Here is a tiny trained network, its code and every weight. The questions are about switching its units off for an input and a class, where a switched-off unit gives its printed mean instead of its output.

import numpy as np


def w(rows, s, z=0):
    codes = np.array(rows[::2]) - 128.0
    scale = np.full(codes.shape[1], s)
    scale[-1] = z or s
    return codes * scale


def f(y):
    return np.maximum(y, 0)


def log_softmax(a):
    a = a - a.max(-1, keepdims=True)
    return a - np.log(np.exp(a).sum(-1, keepdims=True))


def net(x, mask):
    res = np.array(x, float).reshape(1, 6) / 4 @ E
    y = f(res @ A[0][:, :-1].T + A[0][:, -1])
    res = res + np.where(mask, y, B[0][:, -1]) @ B[0][:, :-1]
    return log_softmax(res[-1] @ U[:, :-1].T + U[:, -1])


A, B = {}, {}
E = w([
[134,137,118,110,125,116,125],'x0',
[172,91,133,32,250,195,160],'x1',
[32,100,22,147,134,89,204],'x2',
[123,129,101,120,129,139,104],'x3',
[151,42,135,162,173,18,83],'x4',
[116,124,108,143,140,154,102],'x5',
],0.016)
A[0] = w([
[143,7,134,135,163,33,84,185],'neuron 1',
[103,87,151,141,199,43,61,150],'neuron 2',
[54,168,68,169,54,56,129,144],'neuron 3',
[165,194,190,180,56,115,32,205],'neuron 4',
[114,164,127,160,47,119,186,229],'neuron 5',
[194,117,119,139,123,180,142,145],'neuron 6',
[145,92,74,99,222,167,227,117],'neuron 7',
[152,130,194,85,147,160,144,153],'neuron 8',
[93,57,79,102,192,144,181,114],'neuron 9',
[193,233,113,59,83,194,81,178],'neuron 10',
[209,110,167,126,185,147,86,125],'neuron 11',
[114,234,134,110,116,170,189,251],'neuron 12',
[147,190,63,148,113,142,145,136],'neuron 13',
[187,139,181,72,159,139,105,207],'neuron 14',
[139,115,100,150,116,23,86,131],'neuron 15',
[83,110,63,172,82,101,184,136],'neuron 16',
[191,106,122,159,123,120,100,96],'neuron 17',
[134,110,149,145,99,84,47,152],'neuron 18',
[67,128,79,93,208,107,198,59],'neuron 19',
[62,216,145,78,115,169,137,254],'neuron 20',
[99,133,75,130,78,145,175,161],'neuron 21',
],0.012,0.0083)
B[0] = w([
[94,128,100,94,93,45,139,235],'neuron 1',
[112,109,119,118,83,56,151,206],'neuron 2',
[119,105,127,188,178,110,136,239],'neuron 3',
[120,239,186,93,7,170,149,251],'neuron 4',
[121,172,152,169,161,135,122,210],'neuron 5',
[183,103,115,119,152,171,148,167],'neuron 6',
[138,152,172,77,91,177,124,221],'neuron 7',
[128,89,104,96,130,168,114,195],'neuron 8',
[125,186,119,104,76,105,143,200],'neuron 9',
[127,113,141,124,133,180,123,233],'neuron 10',
[189,90,82,86,150,76,87,205],'neuron 11',
[160,137,183,169,173,175,128,224],'neuron 12',
[152,145,175,134,156,113,130,166],'neuron 13',
[161,111,101,79,142,155,99,219],'neuron 14',
[78,115,113,108,131,89,158,205],'neuron 15',
[105,102,130,203,156,101,116,210],'neuron 16',
[136,105,112,95,117,108,120,159],'neuron 17',
[80,140,122,104,99,76,142,195],'neuron 18',
[98,201,157,138,54,137,112,194],'neuron 19',
[155,132,163,173,146,183,108,218],'neuron 20',
[149,165,130,183,153,123,94,188],'neuron 21',
],0.012,0.025)
U = w([
[162,254,191,125,91,201,150,255],'0',
[127,195,158,66,27,76,142,182],'1',
[200,63,170,75,232,215,107,113],'2',
[248,51,79,44,168,49,93,97],'3',
[170,151,181,224,214,113,66,84],'4',
[69,87,100,183,157,67,199,9],'5',
],0.0092,0.0036)

Each question gives the input, the list of numbers given to net, and the class t.
The units are the neurons (one row each of A and B). Each row of codes is followed by its name. A weight is (code - 128) times the scale printed after its matrix; where a second scale follows, it is the last column's (A, B and U).
mask holds one flag per neuron, in row order. A switched-off neuron (its flag False) gives its mean, the last column of its row in B, instead of its output. The means were averaged over made-up inputs and are rounded, as every weight is.
A unit's drop is (log p(t) with every unit on - log p(t) with that unit switched off) / (log p(t) with every unit on - log p(t) with every unit switched off).
The circuit of an input: a set's keep is (log p(t) with only the set's units on - log p(t) with every unit switched off) / (log p(t) with every unit on - log p(t) with every unit switched off). Starting from the 12 units with the biggest drops (on a tie, the unit counted first), units are removed one at a time, each time the one whose removal leaves the highest keep (on an exact tie, the one counted first), for as long as the keep stays at least 0.8.
circuit, biggest first: the units of the circuit, biggest drop first
top k neurons: the k neurons with the biggest drops, biggest first
drop when u is switched off: that unit's drop, to one decimal
input [-5,0,3,-5,1,3], class 5: circuit, biggest first : neuron 4
input [-8,1,-1,-5,-2,3], class 2: circuit, biggest first : neuron 4; neuron 19
input [3,7,1,2,5,-2], class 1: top 4 neurons : neuron 19; neuron 9; neuron 7; neuron 3
input [4,1,-7,8,2,-6], class 3: top 3 neurons : neuron 11; neuron 14; neuron 19
input [-2,0,8,-2,-2,1], class 4: top 2 neurons : neuron 4; neuron 16
input [-1,8,1,-8,4,1], class 1: top 4 neurons : neuron 19; neuron 7; neuron 9; neuron 3
input [7,0,-4,8,2,3], class 1: top 2 neurons : neuron 4; neuron 3
input [-4,-2,-7,7,5,-3], class 1: drop when neuron 4 is switched off : 1.4
input [8,-3,-8,4,2,4], class 1: drop when neuron 4 is switched off : 0.8
input [-3,-6,2,6,-2,-6], class 4: drop when neuron 5 is switched off : 0.0
input [6,0,1,7,4,4], class 5: drop when neuron 19 is switched off : 0.1
